Below are the code and all the weights of a small trained network. Each question names an input and a class and asks about switching units off, where a switched-off unit gives its printed mean instead of its output.

import numpy as np


def w(rows, s, z=0):
    codes = np.array(rows[::2]) - 128.0
    scale = np.full(codes.shape[1], s)
    scale[-1] = z or s
    return codes * scale


def norm(h):
    return h / np.sqrt((h * h).mean(-1, keepdims=True) + 1e-5)


def f(y):
    return y / 2 * (1 + np.tanh(0.7978845608 * (y + 0.044715 * y**3)))


def log_softmax(a):
    a = a - a.max(-1, keepdims=True)
    return a - np.log(np.exp(a).sum(-1, keepdims=True))


def net(x, mask):
    res = np.array(x, float).reshape(1, 3) / 4 @ E
    u = 0
    for l in range(2):
        y = f(norm(res) @ A[l][:, :-1].T + A[l][:, -1])
        res = res + np.where(mask[u : u + 9], y, B[l][:, -1]) @ B[l][:, :-1]
        u += 9
    return log_softmax(norm(res)[-1] @ U[:, :-1].T + U[:, -1])


A, B = {}, {}
E = w([
[43,42,118,94,69,130,195,132],'x0',
[143,104,174,67,177,96,135,181],'x1',
[94,254,153,127,108,116,172,149],'x2',
],0.0057)
A[0] = w([
[194,205,167,167,191,123,161,108,96],'L0N0',
[169,104,153,174,149,131,168,103,82],'L0N1',
[211,102,69,164,125,212,129,80,2],'L0N2',
[142,107,235,30,255,107,151,210,206],'L0N3',
[167,223,160,116,133,143,37,143,35],'L0N4',
[235,108,125,195,216,102,18,98,147],'L0N5',
[201,178,202,120,129,203,117,113,23],'L0N6',
[98,72,69,131,127,153,104,76,122],'L0N7',
[158,21,68,79,169,185,155,129,129],'L0N8',
],0.0063,0.0037)
B[0] = w([
[76,105,9,117,186,123,149,125,185],'L0N0',
[116,134,102,63,98,108,120,133,121],'L0N1',
[2,131,51,87,141,162,160,175,147],'L0N2',
[182,109,166,125,164,107,122,206,254],'L0N3',
[70,112,100,139,205,65,111,99,180],'L0N4',
[205,126,152,125,2,216,162,171,250],'L0N5',
[83,53,113,146,178,70,145,121,142],'L0N6',
[98,152,133,149,205,182,110,129,160],'L0N7',
[185,123,102,102,136,65,90,57,185],'L0N8',
],0.0063,0.0069)
A[1] = w([
[108,155,92,215,103,74,182,88,70],'L1N0',
[99,139,170,125,70,144,169,65,41],'L1N1',
[135,151,171,84,130,66,113,177,108],'L1N2',
[93,135,72,147,148,135,117,18,81],'L1N3',
[145,99,125,78,185,73,99,142,74],'L1N4',
[111,134,245,133,132,134,142,169,63],'L1N5',
[139,93,110,161,106,180,89,66,103],'L1N6',
[131,173,61,143,56,148,139,129,157],'L1N7',
[120,112,194,9,126,79,148,127,2],'L1N8',
],0.011,0.0034)
B[1] = w([
[211,87,105,45,155,152,78,102,204],'L1N0',
[177,181,209,144,168,79,236,126,174],'L1N1',
[88,116,52,178,108,139,189,139,204],'L1N2',
[236,84,39,181,58,71,121,102,213],'L1N3',
[56,180,219,109,126,36,128,53,209],'L1N4',
[149,143,59,116,96,247,142,51,174],'L1N5',
[10,192,139,187,123,124,195,219,194],'L1N6',
[68,132,213,74,164,160,92,85,254],'L1N7',
[74,128,118,145,116,211,3,136,187],'L1N8',
],0.0072,0.0068)
U = w([
[66,157,140,127,81,250,137,150,251],'0',
[232,102,153,113,99,124,125,188,129],'1',
[185,154,45,91,147,121,63,39,51],'2',
[78,187,118,133,214,58,186,168,131],'3',
[102,112,73,221,53,68,180,92,20],'4',
[60,94,205,107,120,68,40,89,89],'5',
[152,181,217,87,131,128,203,41,114],'6',
],0.02,0.0019)

Each question gives the input, the list of numbers given to net, and the class t.
The units are the neurons (one row each of A and B). Each row of codes is followed by its name. A weight is (code - 128) times the scale printed after its matrix; where a second scale follows, it is the last column's (A, B and U).
mask holds one flag per neuron, layer by layer. A switched-off neuron (its flag False) gives its mean, the last column of its row in B, instead of its output. The means were averaged over made-up inputs and are rounded, as every weight is.
A unit's drop is (log p(t) with every unit on - log p(t) with that unit switched off) / (log p(t) with every unit on - log p(t) with every unit switched off).
The circuit of an input: a set's keep is (log p(t) with only the set's units on - log p(t) with every unit switched off) / (log p(t) with every unit on - log p(t) with every unit switched off). Starting from the 12 units with the biggest drops (on a tie, the unit counted first), units are removed one at a time, each time the one whose removal leaves the highest keep (on an exact tie, the one counted first), for as long as the keep stays at least 0.8.
units of the circuit, in order: the units of the circuit, biggest drop first
unit that matters most: the unit with the biggest drop
top k neurons: the k neurons with the biggest drops, biggest first
top k neurons in layer l: the k neurons of layer l with the biggest drops, biggest first
drop of u: that unit's drop, to one decimal
input [2,4,1], class 0: top 3 neurons in layer 1	(L1N5, L1N8, L1N2)
input [2,5,0], class 5: units of the circuit, in order	(L1N4, L1N8)
input [8,-3,7], class 6: unit that matters most	L1N1
input [6,-6,1], class 6: units of the circuit, in order	(L1N1, L0N0)
input [1,-2,-2], class 4: top 2 neurons in layer 1	(L1N3, L1N6)
input [-5,0,6], class 2: units of the circuit, in order	(L0N0, L1N6)
input [0,5,3], class 3: top 3 neurons	(L0N5, L0N3, L1N4)
input [1,-5,-6], class 4: units of the circuit, in order	(L0N8, L1N6)
input [-8,6,1], class 3: top 4 neurons in layer 1	(L1N4, L1N3, L1N0, L1N2)
input [-7,0,-4], class 0: units of the circuit, in order	(L0N5, L1N3)
input [0,-6,5], class 2: top 3 neurons	(L0N5, L1N0, L1N3)
input [8,0,6], class 6: top 3 neurons	(L0N3, L1N1, L1N6)
input [3,-2,0], class 4: top 2 neurons in layer 0	(L0N3, L0N5)
input [3,0,-2], class 4: top 4 neurons	(L0N3, L1N3, L1N7, L1N6)
input [-6,2,-2], class 1: units of the circuit, in order	(L0N5)
input [4,0,-8], class 4: top 3 neurons	(L0N3, L1N7, L1N6)
input [4,0,-1], class 4: top 2 neurons	(L0N3, L0N5)
input [-8,4,2], class 3: top 2 neurons	(L0N4, L0N0)
input [-6,-3,0], class 0: top 2 neurons	(L0N5, L0N8)
input [-2,-7,-7], class 0: drop of L0N5	0.1
